Below is a small trained network, with its code and all its weights. Each question gives an input and a target symbol and asks what happens when units are switched off, that is, made to give their printed mean instead of their output.

import numpy as np


def w(rows, s, z=0):
    codes = np.array(rows[::2]) - 128.0
    scale = np.full(codes.shape[1], s)
    scale[-1] = z or s
    return codes * scale


def f(y):
    return y / 2 * (1 + np.tanh(0.7978845608 * (y + 0.044715 * y**3)))


def softmax(a):
    e = np.exp(a - a.max(-1, keepdims=True))
    return e / e.sum(-1, keepdims=True)


def log_softmax(a):
    a = a - a.max(-1, keepdims=True)
    return a - np.log(np.exp(a).sum(-1, keepdims=True))


def net(x, mask):
    ids = ['βδεζηθμξπσφψ'.index(c) for c in x.split()]
    T = len(ids)
    res = E[ids] + P[:T]
    r = res
    for j in range(3):
        rows = slice(4 * j, 4 * j + 4)
        q, k, v = (r @ M[0][rows].T for M in (Q, K, V))
        z = softmax(np.where(np.tri(T) > 0, q @ k.T / 4**0.5, -1e9)) @ v
        o = O[0][rows]
        res = res + np.where(mask[j], z, o[:, -1]) @ o[:, :-1]
    y = f(res @ A[0][:, :-1].T + A[0][:, -1])
    res = res + np.where(mask[3:19], y, B[0][:, -1]) @ B[0][:, :-1]
    return log_softmax(res[-1] @ U[:, :-1].T + U[:, -1])


Q, K, V, O, A, B = {}, {}, {}, {}, {}, {}
E = w([
[102,121,74],'β',
[121,49,112],'δ',
[125,93,108],'ε',
[235,33,99],'ζ',
[62,108,204],'η',
[238,155,212],'θ',
[154,170,213],'μ',
[255,127,184],'ξ',
[191,64,76],'π',
[56,159,196],'σ',
[212,167,122],'φ',
[135,201,110],'ψ',
],0.019)
P = w([
[190,47,150],'0',
[49,176,78],'1',
[225,10,212],'2',
[78,192,48],'3',
[214,14,210],'4',
[101,198,27],'5',
[214,16,218],'6',
[115,206,2],'7',
[214,12,232],'8',
],0.0059)
Q[0] = w([
[249,202,155],'h0',
[81,154,195],'h0',
[124,107,183],'h0',
[94,222,117],'h0',
[150,100,51],'h1',
[44,192,67],'h1',
[81,112,105],'h1',
[185,117,123],'h1',
[132,144,186],'h2',
[40,64,139],'h2',
[165,178,44],'h2',
[177,252,38],'h2',
],0.011)
K[0] = w([
[166,158,119],'h0',
[118,151,183],'h0',
[127,145,215],'h0',
[114,162,117],'h0',
[129,75,105],'h1',
[66,79,145],'h1',
[92,98,153],'h1',
[150,147,60],'h1',
[154,122,126],'h2',
[118,139,170],'h2',
[163,46,62],'h2',
[94,82,4],'h2',
],0.015)
V[0] = w([
[149,178,107],'h0',
[165,93,222],'h0',
[213,111,9],'h0',
[93,105,84],'h0',
[145,149,107],'h1',
[168,165,74],'h1',
[191,130,207],'h1',
[205,138,154],'h1',
[175,129,175],'h2',
[86,188,192],'h2',
[112,115,101],'h2',
[106,71,136],'h2',
],0.012)
O[0] = w([
[80,153,172,97],'h0',
[175,153,2,254],'h0',
[64,71,194,172],'h0',
[163,79,192,82],'h0',
[145,125,178,129],'h1',
[133,146,216,135],'h1',
[175,161,88,244],'h1',
[177,104,164,233],'h1',
[121,104,100,229],'h2',
[180,125,22,112],'h2',
[90,111,192,89],'h2',
[133,102,137,138],'h2',
],0.0071,0.0075)
A[0] = w([
[184,151,113,100],'n0',
[143,107,213,154],'n1',
[138,245,152,93],'n2',
[9,150,76,171],'n3',
[137,93,138,148],'n4',
[151,91,167,104],'n5',
[102,194,126,77],'n6',
[136,153,118,111],'n7',
[57,170,153,172],'n8',
[200,123,147,166],'n9',
[152,171,65,152],'n10',
[62,109,130,123],'n11',
[104,192,142,92],'n12',
[154,136,116,94],'n13',
[48,188,110,250],'n14',
[134,88,135,149],'n15',
],0.016,0.014)
B[0] = w([
[119,124,104,211],'n0',
[149,135,142,183],'n1',
[123,43,157,185],'n2',
[229,102,102,169],'n3',
[106,153,163,169],'n4',
[114,116,105,154],'n5',
[24,101,148,136],'n6',
[116,85,145,144],'n7',
[104,126,53,158],'n8',
[118,168,137,244],'n9',
[109,125,166,254],'n10',
[135,66,59,148],'n11',
[86,50,103,138],'n12',
[110,95,113,156],'n13',
[92,247,116,185],'n14',
[106,145,161,174],'n15',
],0.013,0.016)
U = w([
[220,192,195,117],'β',
[129,202,173,254],'δ',
[76,21,150,97],'ε',
[160,123,39,79],'ζ',
[129,138,228,51],'η',
[43,87,60,46],'θ',
[118,178,106,161],'μ',
[25,118,155,85],'ξ',
[223,208,128,127],'π',
[184,97,188,143],'σ',
[204,1,59,158],'φ',
[189,155,110,137],'ψ',
],0.013,0.01)

Each question gives the input, a string of symbols that net reads in full, and the target symbol t.
The units are the heads (4 rows each of Q, K, V and O) and the neurons (one row each of A and B). Each row of codes is followed by its name. A weight is (code - 128) times the scale printed after its matrix; where a second scale follows, it is the last column's (O, A, B and U).
mask holds one flag per unit, heads first, then neurons. A switched-off unit (its flag False) gives its mean, the last column of its rows in O or B, instead of its output. The means were averaged over made-up inputs and are rounded, as every weight is.
A unit's drop is (log p(t) with every unit on - log p(t) with that unit switched off) / (log p(t) with every unit on - log p(t) with every unit switched off).
The circuit of an input: a set's keep is (log p(t) with only the set's units on - log p(t) with every unit switched off) / (log p(t) with every unit on - log p(t) with every unit switched off). Starting from the 12 units with the biggest drops (on a tie, the unit counted first), units are removed one at a time, each time the one whose removal leaves the highest keep (on an exact tie, the one counted first), for as long as the keep stays at least 0.8.
units of the circuit, in order: the units of the circuit, biggest drop first
top k neurons: the k neurons with the biggest drops, biggest first
which heads matter: for each layer, one digit per head in row order, 1 if its drop is at least 0.15 and else 0, layers parted by /
input η ψ σ ψ β ε, target π: which heads matter -> 010
input π η δ ξ μ φ, target δ: units of the circuit, in order -> (h0)
input μ ψ σ μ, target ξ: units of the circuit, in order -> (h0; n2; n6; n3)
input μ ε θ, target φ: units of the circuit, in order -> (h0; n14)
input σ μ μ μ η η β ξ, target β: units of the circuit, in order -> (h1; h2)
input δ ζ δ, target η: which heads matter -> 001
input δ β δ, target ε: units of the circuit, in order -> (h1; h2)
input δ δ δ η δ ζ θ θ, target σ: units of the circuit, in order -> (n2; n14; h2)
input δ ψ ψ ψ β, target δ: which heads matter -> 101
input ξ μ β ψ β, target δ: which heads matter -> 100
input ψ δ ε δ, target φ: units of the circuit, in order -> (h1; n3)
input β ξ δ σ μ δ δ σ, target μ: which heads matter -> 110
input ψ β μ μ η δ δ ξ, target β: units of the circuit, in order -> (h2; h1)
input ζ δ ε, target η: which heads matter -> 101
input μ π φ, target β: units of the circuit, in order -> (h2; n1; h1)
input μ β δ μ θ η, target π: which heads matter -> 000
input ξ δ ψ ε θ δ ξ, target π: units of the circuit, in order -> (h0)
input δ δ δ, target ε: which heads matter -> 011
input η η η, target ζ: units of the circuit, in order -> (h1; h0)
input φ η μ σ μ δ, target φ: top 2 neurons -> (n9; n14)
input β σ β β δ ψ, target θ: which heads matter -> 111
input β β θ ζ, target η: which heads matter -> 100
